Here is a tiny trained network, its code and every weight. The questions are about switching its units off for an input and a class, where a switched-off unit gives its printed mean instead of its output.

import numpy as np


def w(rows, s, z=0):
    codes = np.array(rows[::2]) - 128.0
    scale = np.full(codes.shape[1], s)
    scale[-1] = z or s
    return codes * scale


def norm(h):
    return h / np.sqrt((h * h).mean(-1, keepdims=True) + 1e-5)


def f(y):
    return np.maximum(y, 0)


def log_softmax(a):
    a = a - a.max(-1, keepdims=True)
    return a - np.log(np.exp(a).sum(-1, keepdims=True))


def net(x, mask):
    res = np.array(x, float).reshape(1, 5) / 4 @ E
    u = 0
    for l in range(2):
        y = f(norm(res) @ A[l][:, :-1].T + A[l][:, -1])
        res = res + np.where(mask[u : u + 12], y, B[l][:, -1]) @ B[l][:, :-1]
        u += 12
    return log_softmax(norm(res)[-1] @ U[:, :-1].T + U[:, -1])


A, B = {}, {}
E = w([
[155,205,116,185],'x0',
[236,61,17,156],'x1',
[254,135,139,75],'x2',
[111,102,137,120],'x3',
[106,117,142,133],'x4',
],0.007)
A[0] = w([
[157,173,77,206,214],'L0N1',
[112,151,216,122,8],'L0N2',
[177,99,72,36,128],'L0N3',
[100,79,130,228,61],'L0N4',
[2,184,34,227,165],'L0N5',
[148,88,158,91,142],'L0N6',
[217,93,36,187,93],'L0N7',
[112,84,106,118,116],'L0N8',
[24,69,97,137,99],'L0N9',
[90,238,170,99,207],'L0N10',
[166,185,137,229,148],'L0N11',
[56,171,103,103,57],'L0N12',
],0.0078,0.0011)
B[0] = w([
[55,13,109,157,204],'L0N1',
[119,135,63,71,179],'L0N2',
[72,147,214,185,193],'L0N3',
[160,166,113,63,177],'L0N4',
[254,133,220,107,253],'L0N5',
[172,94,165,185,161],'L0N6',
[138,108,104,23,243],'L0N7',
[159,84,135,50,159],'L0N8',
[220,121,203,147,215],'L0N9',
[66,18,104,103,219],'L0N10',
[93,42,241,133,193],'L0N11',
[187,184,54,161,174],'L0N12',
],0.0055,0.0058)
A[1] = w([
[80,91,180,197,100],'L1N1',
[89,98,94,162,44],'L1N2',
[90,88,118,132,116],'L1N3',
[147,159,118,221,2],'L1N4',
[143,137,25,99,139],'L1N5',
[92,34,151,254,89],'L1N6',
[143,120,78,156,94],'L1N7',
[94,171,123,125,156],'L1N8',
[138,153,68,67,107],'L1N9',
[127,106,54,162,136],'L1N10',
[61,200,132,102,143],'L1N11',
[166,112,171,31,183],'L1N12',
],0.0087,0.0026)
B[1] = w([
[193,163,176,136,170],'L1N1',
[97,220,167,151,129],'L1N2',
[100,160,132,219,148],'L1N3',
[49,99,162,87,129],'L1N4',
[41,137,43,83,149],'L1N5',
[167,127,207,134,169],'L1N6',
[127,75,105,67,137],'L1N7',
[78,68,89,139,138],'L1N8',
[174,77,70,197,139],'L1N9',
[130,65,72,83,143],'L1N10',
[3,12,65,44,154],'L1N11',
[117,207,129,254,254],'L1N12',
],0.0056,0.0081)
U = w([
[102,41,148,123,233],'0',
[2,6,56,33,252],'1',
[195,223,169,130,17],'2',
[84,113,108,237,70],'3',
],0.0057,0.0021)

Each question gives the input, the list of numbers given to net, and the class t.
The units are the neurons (one row each of A and B). Each row of codes is followed by its name. A weight is (code - 128) times the scale printed after its matrix; where a second scale follows, it is the last column's (A, B and U).
mask holds one flag per neuron, layer by layer. A switched-off neuron (its flag False) gives its mean, the last column of its row in B, instead of its output. The means were averaged over made-up inputs and are rounded, as every weight is.
A unit's drop is (log p(t) with every unit on - log p(t) with that unit switched off) / (log p(t) with every unit on - log p(t) with every unit switched off).
The circuit of an input: a set's keep is (log p(t) with only the set's units on - log p(t) with every unit switched off) / (log p(t) with every unit on - log p(t) with every unit switched off). Starting from the 12 units with the biggest drops (on a tie, the unit counted first), units are removed one at a time, each time the one whose removal leaves the highest keep (on an exact tie, the one counted first), for as long as the keep stays at least 0.8.
circuit, biggest first: the units of the circuit, biggest drop first
k most important neurons: the k neurons with the biggest drops, biggest first
top k neurons in layer l: the k neurons of layer l with the biggest drops, biggest first
drop when u is switched off: that unit's drop, to one decimal
input [1,1,-8,4,-8], class 2: most important neuron	(L0N5)
input [6,-7,-1,-2,0], class 1: circuit, biggest first	(L1N11 L0N10)
input [4,-7,0,0,8], class 1: circuit, biggest first	(L1N11 L0N2 L0N10)
input [1,-6,6,2,5], class 1: circuit, biggest first	(L0N5 L0N2 L0N10)
input [-2,-8,5,-4,-5], class 1: 3 most important neurons	(L0N5 L1N11 L0N9)
input [2,6,3,-5,8], class 1: circuit, biggest first	(L0N5 L0N7 L1N5)
input [0,-4,-7,4,8], class 2: 4 most important neurons	(L0N5 L0N9 L1N1 L0N7)
input [-3,6,-7,0,2], class 2: circuit, biggest first	(L0N5 L0N9 L0N10)
input [-4,-4,-5,4,1], class 2: top 2 neurons in layer 0	(L0N9 L0N5)
input [-5,-6,3,-6,-8], class 1: 3 most important neurons	(L0N5 L0N9 L1N11)
input [-1,-3,3,-5,-8], class 3: 3 most important neurons	(L1N12 L0N5 L0N9)
input [2,-8,5,3,-8], class 1: 2 most important neurons	(L0N5 L1N11)
input [-6,5,-8,4,4], class 2: top 3 neurons in layer 0	(L0N9 L0N5 L0N10)
input [3,7,2,0,-4], class 1: top neuron in layer 1	(L1N5)
input [0,2,-8,6,-3], class 2: drop when L0N5 is switched off	0.1
input [4,-8,5,6,-4], class 1: drop when L0N1 is switched off	0.0
input [2,-3,-6,-5,7], class 2: drop when L0N9 is switched off	0.2
